Below is a small trained network, with its code and all its weights. Each question gives an input and a class and asks what happens when units are switched off, that is, made to give their printed mean instead of their output.

import numpy as np


def w(rows, s, z=0):
    codes = np.array(rows[::2]) - 128.0
    scale = np.full(codes.shape[1], s)
    scale[-1] = z or s
    return codes * scale


def f(y):
    return np.maximum(y, 0)


def log_softmax(a):
    a = a - a.max(-1, keepdims=True)
    return a - np.log(np.exp(a).sum(-1, keepdims=True))


def net(x, mask):
    res = np.array(x, float).reshape(1, 5) / 4 @ E
    y = f(res @ A[0][:, :-1].T + A[0][:, -1])
    res = res + np.where(mask, y, B[0][:, -1]) @ B[0][:, :-1]
    return log_softmax(res[-1] @ U[:, :-1].T + U[:, -1])


A, B = {}, {}
E = w([
[154,65,89,56,112,116,116,186,97],'x0',
[107,200,99,82,215,200,175,159,116],'x1',
[134,122,126,133,125,147,118,131,130],'x2',
[127,126,130,124,123,133,128,129,137],'x3',
[147,193,103,105,63,94,3,93,174],'x4',
],0.022)
A[0] = w([
[72,170,69,110,113,125,101,141,134,104],'n1',
[100,195,242,245,180,158,128,39,197,249],'n2',
[83,5,203,192,131,141,194,150,97,183],'n3',
[172,76,116,40,134,109,113,156,102,154],'n4',
[75,130,137,87,200,218,225,167,115,137],'n5',
[83,247,45,46,168,190,113,144,128,55],'n6',
],0.011,0.013)
B[0] = w([
[161,137,103,132,110,68,131,161,165,155],'n1',
[79,250,232,180,116,156,128,89,91,248],'n2',
[217,145,227,181,178,95,168,142,230,232],'n3',
[174,57,107,25,108,97,131,123,146,178],'n4',
[58,104,81,99,233,172,125,166,45,254],'n5',
[226,150,236,132,218,93,137,137,200,211],'n6',
],0.012,0.034)
U = w([
[144,173,171,192,170,133,159,102,164,223],'0',
[197,83,149,116,151,105,154,180,163,169],'1',
[35,155,132,160,177,186,173,134,55,3],'2',
[94,55,53,105,188,143,158,175,71,121],'3',
[89,155,154,169,9,90,53,62,124,81],'4',
[142,81,85,130,3,86,72,104,169,117],'5',
],0.016,0.0037)

Each question gives the input, the list of numbers given to net, and the class t.
The units are the neurons (one row each of A and B). Each row of codes is followed by its name. A weight is (code - 128) times the scale printed after its matrix; where a second scale follows, it is the last column's (A, B and U).
mask holds one flag per neuron, in row order. A switched-off neuron (its flag False) gives its mean, the last column of its row in B, instead of its output. The means were averaged over made-up inputs and are rounded, as every weight is.
A unit's drop is (log p(t) with every unit on - log p(t) with that unit switched off) / (log p(t) with every unit on - log p(t) with every unit switched off).
The circuit of an input: a set's keep is (log p(t) with only the set's units on - log p(t) with every unit switched off) / (log p(t) with every unit on - log p(t) with every unit switched off). Starting from all 6 units, units are removed one at a time, each time the one whose removal leaves the highest keep (on an exact tie, the one counted first), for as long as the keep stays at least 0.8.
circuit, biggest first: the units of the circuit, biggest drop first
k most important neurons: the k neurons with the biggest drops, biggest first
drop when u is switched off: that unit's drop, to one decimal
input [-7,5,0,5,-6], class 2: circuit, biggest first => (n5)
input [8,0,-8,5,4], class 5: 3 most important neurons => (n5 n3 n6)
input [3,5,-3,2,-3], class 3: circuit, biggest first => (n5 n2)
input [-3,-1,5,6,3], class 4: circuit, biggest first => (n5 n3)
input [-5,8,-7,7,0], class 2: 2 most important neurons => (n5 n3)
input [4,-8,-2,-4,1], class 5: circuit, biggest first => (n6 n5 n2)
input [4,8,-6,4,-3], class 3: 2 most important neurons => (n5 n2)
input [0,-2,0,-3,2], class 4: circuit, biggest first => (n5 n3)
input [-7,-1,5,6,1], class 4: circuit, biggest first => (n5 n3 n6)
input [-6,-7,6,-8,1], class 4: circuit, biggest first => (n6 n5)
input [5,5,6,-6,0], class 3: 2 most important neurons => (n3 n5)
input [2,-3,-1,5,6], class 5: 2 most important neurons => (n2 n5)
input [4,7,-7,-6,0], class 3: 3 most important neurons => (n5 n3 n2)
input [1,-6,2,4,-7], class 1: most important neuron => (n2)
input [3,-3,-6,3,-8], class 1: 2 most important neurons => (n3 n2)
input [6,-6,0,-3,1], class 5: 2 most important neurons => (n6 n5)
input [-1,-3,3,-5,4], class 4: 2 most important neurons => (n5 n3)
input [0,2,6,-8,-7], class 2: 2 most important neurons => (n5 n6)
input [3,8,-1,4,2], class 1: 2 most important neurons => (n6 n2)
input [-8,5,-4,3,-1], class 2: 2 most important neurons => (n3 n5)
input [6,-3,-7,6,6], class 5: drop when n5 is switched off => 0.1
input [5,7,0,-3,0], class 3: drop when n3 is switched off => 0.9
input [3,2,-7,7,-5], class 3: drop when n5 is switched off => 0.6
